[ -3   3 -23  -2   6  -7  -8  -2  -2  13  12   7   3  -2   2   7   5  -6
  -6  -1 -13  -9 -17   4   1   1 -15  -3  -1  -1   0   6]	3
[  2   3 -10  -3   2   1  -2   0  -9  -8   4   6   6   6   8  -3   1   3
   1  -9 -10  -9 -12   2   6  -8  -5 -28  -6   0  -1   6]	3
[  0   0  -1  -3   0  -1  -5   2   2   5 -13 -14  -1  -9 -13   2  -4   6
   2  -3   1  -1 -16   6  -3   5  -1  23  -5  -4   0   3]	0
[ -5  -3  -9   4   2  -3  -2  -3 -10   6  22   1   0   6  15   1   5 -13
  -6   7   0   4  24  -6  -1  -2  -9   4   7  -1   4  -5]	1
[  5  -2   8   3  -1   2   3   1 -19  -4  15   2   4   4  15  -2   0  -1
   3   5   2   2  17  -5  -1 -11 -10  -1  -1  -6   3   1]	1
[ -3   1 -19  -4   4  -7 -13  -1  -1   5   3  -8   3  -3  -1  -1   1  -5
  -4  -8 -11  -9 -16   7   1   2 -12  -7  -2   0   0  -1]	3
[ -7  -1 -23   0   6  -8 -11  -2  -9  18  18   0   1   0   7   9   4 -13
 -12   4  -8  -5  -3   5  -1   4 -17  14   2  -4   3   4]	3
[  1   1 -15  -4   3  -4  -2   0 -11   7  12   0   7   0   7  -1   1   1
  -1  -2 -13  -9 -12   1   4  -8 -13 -11  -6  -3   3   7]	3
[  5   3 -10  -2   7  -1   6   1  -2   7  11  33   3  -1   3  15   6  -6
   0   6 -11  -5 -14   0   4   1  -7 -10   1  -5   2  16]	2
[  3   3 -21  -5   8  -2  -2   1  23  22  -7  27  -8  -9 -18  24   5  -6
  -5   2 -11  -8 -38   8   0  22  -5  20   4   2   0  20]	2
[  2   0  27   8  -1  11   6   8 -44 -48   6  -8   6  23  27 -19  -2   5
  13  -4  12  12  38  -4  -1 -19  12 -25  -7  -4  -3  -6]	1
[-3 -4  8  4 -2  9  3 -2 -6 -7  8  1 -2  9  9 -1  2  0  1  5  8  8 22 -3
 -2 -1  5  6  5  6  2 -1]	1
[  1   1   6   0   3   6  -3   2   5  -5 -17  -2  -8   2 -12   5  -1   8
   3  -3   4   2 -14   9  -4  11   8  24  -1   3  -1   4]	0
[ 10   2  13  -2   0   8  11   6 -13 -15  -7  16   7   2   0   4  -3  12
   9  -2  -1  -1  -9   0   3 -10   5 -14  -8  -6  -2  15]	2
[  2   3  -1  -3   5   3  -5   3 -24 -19   3  -6   7  11   9  -4   0   5
   7 -12  -6  -3  -8   6   2  -9  -7 -14  -9  -4  -1   4]	3
[  5   4 -10  -2   9  -1   5   2  -1   2   6  36   2   1  -1  16   4  -8
  -1   1 -10  -6 -16   5   2   7  -5 -12   1  -4  -1  14]	2
[  3  -1   6  -3  -6   0   0   0  10   8 -18 -16  -1 -10 -17  -3  -7  13
   4  -4   2  -1 -16   2  -2   1   4  16  -4  -1  -1   1]	0
[  6   2  14   3   6  10  10   7 -22 -22   4  28   3  11   9   8   0   1
   9   2   3   4   6   0  -1  -3   6  -7  -3  -7  -2  13]	2
[-2 -6  2  1  0  8  3  0 -1 -4  7  2 -3 14 10  3  7  0 -2  3  4  5 19 -1
 -1  0  7  8  7  7  5  2]	1
[  4   1   1  -2  -1   3   0   0 -29 -17   8  -8  11   9  16 -13  -1   9
   7  -9  -6  -4   0  -2   5 -19  -4 -27  -9  -6   0   2]	3
[ 10   0   7   0   6  11   7   8 -25 -13   2  28   4   9   6  14  -1   5
   8   1  -6  -2 -18   3   1  -1   0   3  -8  -9   2  25]	2
[  7  -3  -2  -1   0   3   9   2   2  17   8  22   3  -7   0  14   1   1
   0   7  -7  -4 -13  -3   1  -3  -5   4   1  -6   4  17]	2
[ -9  -2 -44  -5  10  -5 -14  -3  43  51   2  22 -17  -8 -25  39  15 -16
 -19   6 -16  -9 -43  16  -7  42 -14  55  17  11   6  18]	0
[  7  -2  22   1  -7   9   5   4 -39 -33   1 -21  13  12  20 -23  -8  20
  13  -7   2   2  13  -6   4 -31   5 -27 -13  -7   0   2]	3
[ -1   2 -14  -3   2  -7  -7   1  15  20  -7   2  -2 -12 -15  10   0  -2
  -5   0  -7  -7 -25   5   0  10  -9  15   0  -2   5   4]	0
[  7   3  -2  -1   4   0   7   2  -2   5   1  25   3  -4  -2  11  -1  -1
   3   3  -5  -4 -11  -1   2  -1  -2  -7  -2  -7   1  14]	2
[ -1   3  -1  -1   4   0  -1   1 -21 -12   7   8   7   6  10   0  -2  -1
   5  -4  -4  -2  -3   1   1  -8  -4 -12  -5  -5  -4   6]	3
[ -3   0 -13   0   3   1   0   0  10  13   6  13  -6   1  -1  13   7  -7
  -6   4  -3  -2  -6   4  -2  12  -3  12   5   4   1   6]	2
[  3  -1  -7   2   5  -1   9   4  -3  14  18  40   1  -6   5  21   1 -12
  -3  13  -4  -1  -2  -1   0   5  -8   5   5  -6   4  18]	2
[ 8  1  5  0  5  8 12  5 -3 -4  1 34  0  5  1 12  4  1  3  4 -3  1 -5  1
  1  4  5 -3  0 -3  0 17]	2
[  5  -1  14   1  -3   6   3   5  -2  -3 -16  -1  -2  -4  -9   5  -6  10
   7   3   6   5  -9   3  -4   3   5  22  -3  -6  -1   6]	0
[  5   5  -1  -1   9   4   8   6  -7   0   5  40   0   1   2  20   3  -8
   4   5  -6  -1 -15   4   2   6  -2  -1   1  -7   1  21]	2
[ -5  -4 -28  -3   0 -11  -6  -5   7  30  21  -6   5  -9   3   2   5  -7
  -7   5 -13 -11  -9  -1   2  -3 -19   0   3   1   8   1]	3
[  0   3   3   1  -1  -3  -3  -2  21   3 -16  -4  -8  -9 -17   1  -2  -2
  -3  -2   6   1  -4   3  -1  12   4   9   2   4  -4  -9]	0
[-1 -5 -1  3  0  5  5 -1  4  7 10  9 -2  6  5  9  5 -2 -2  7  3  4  9 -1
 -2  6  2  9  7  3  3  4]	1
[ 14   3  32   3  -1  10  17   7 -35 -33   0  20   9   7  15  -6  -9   8
  18   1   6   6  14  -7   3 -21   9 -27  -9 -15  -3   9]	2
[-5 -5 -9  2 -1  1  2 -3  6 17 19  8 -5  3 10  9  8 -8 -9 10  0  3 12 -4
 -1  5 -4 16 11  5  6  3]	1
[ -7  -2 -12   3   3  -1   0  -5  11  13  18  10  -4   8   8   1  10 -13
 -11   8   0   2  19  -4   0   8  -4   2  12  10   3  -3]	1
[  0   3  10  -2  -3   5  -4   1   2 -15 -23 -17  -4   3 -11  -6  -4   9
   5  -9   6   4  -8   7  -2   5  10  11  -5   3  -3  -7]	0
[ -3  -2  -2   3   5   3  -2   2 -15 -10  12   8  -2  15  10   5   4  -6
  -2   3   0   5   9   5  -2   9  -1   7   3   0   2   5]	1
[ 5  0 18  3  0  3  6  4 -6 -6 -9  3 -1 -5 -6  2 -6  4  6  3  6  5  2 -2
 -3  8  7 11 -3 -7 -1  1]	0
[ -5   2 -22  -2   5 -10  -5  -3  10  20  15   6   0  -6   2   4   5 -15
  -8   2 -10  -7  -4   1   6   4 -13  -7   3   1   1  -2]	3
[  3   1   4   0  -1  -2  -4   1 -25 -14   1 -16   8   3   7 -12  -5   5
   7  -6  -2  -2   3   1   1 -14  -5 -11 -11  -8   9  -4]	3
[ -5   0 -13  -3   2  -6  -9  -1  24  16 -16  -3 -11 -10 -23   9   0  -3
  -5  -3  -2  -3 -23   9  -4  22  -1  26   3   6  -3  -3]	0
---
[  2  -9 -13  18  -8   3   2   2  -1  -1  -9 -10   0 -11 -16  -5   7   8
   2   6  10 -10   6  -7   3   7  -9  -4   3   2  -6  -2]	7
[ -4   5  -1   2  -7   0   0   6  15   2   7  11   5   6 -13   8  -7   5
  11  -3  -3  -5 -16   2   7 -14  -4  -4  -7  -3  -7  12]	4
[  0  -1  -8  -1  -8  -8  11  -2  -7  -4  14  -4   4  -8 -19  -7  -8   8
  11   2  18 -11   4 -10  -4   3   5  -3  -2  -9  -1  -5]	7
[  0   3  -5  -6  -8   1   8  10   7   1   3   2   8  -2 -10   3  -5   9
   8   0   8  -4 -16  -5   8  -8  -1   2  -2   1 -10  -6]	4
[  0   9   3   2   0   0   5   4  11   2   7  -4  -1  -1 -22   1  -8   6
   6   0   4  -3 -10   3   3  -6  -3  -2   0  -2   0   0]	4
[ -5  12  -7   8  -8   4   8  -2   1  -8  -2  14  -7 -16 -19   4   0   2
  12   1  12 -20   2  -2   9   8  -4 -11  -3  -9  -1   4]	7
[ -1 -10  -1   8  -5  -5   5  -1   6  -5 -13  -6   0 -12 -12  -6  -5   5
  -1  -2  13 -13  13 -11  -3  17   2  -6   5  -5  -7  -7]	7
[-11  22   7 -15  -5   3  10   3  10  -7   1   6   6   2 -18  13  -1   7
  11  -2  14 -10  -9  -3  14  -3   4   0   0  -7  -9   1]	4
[  4 -13  -7  12  -4   0   0   1  -4  -2  -3   0   5  -9  -4  -4  -1   4
   3   1   2 -10   6  -5   3   2  -5  -2   0  -3  -6  -1]	7
[  9 -14 -13  12 -10  10   8  12  16  -2  -8  26  -3 -12 -10  13 -16  -8
   6 -13  -7 -17 -10  -2  15   4 -22 -30  -5  -2 -16  16]	7
[  2  -5  -8   0 -15  -1  12   7   9   3   2   2   3  -5 -12  -3  -9   9
   6  -6   3 -13  -2  -9  -2   1  -7  -1  -1  -7 -13  -3]	7
[  7 -16   4 -18  -8  -6   5  -4   2   5   7  16  -1  -2  17  -2   0   0
  13  -4   7   2  -7 -14  14 -13 -10  -3   0  -5  -7  10]	4
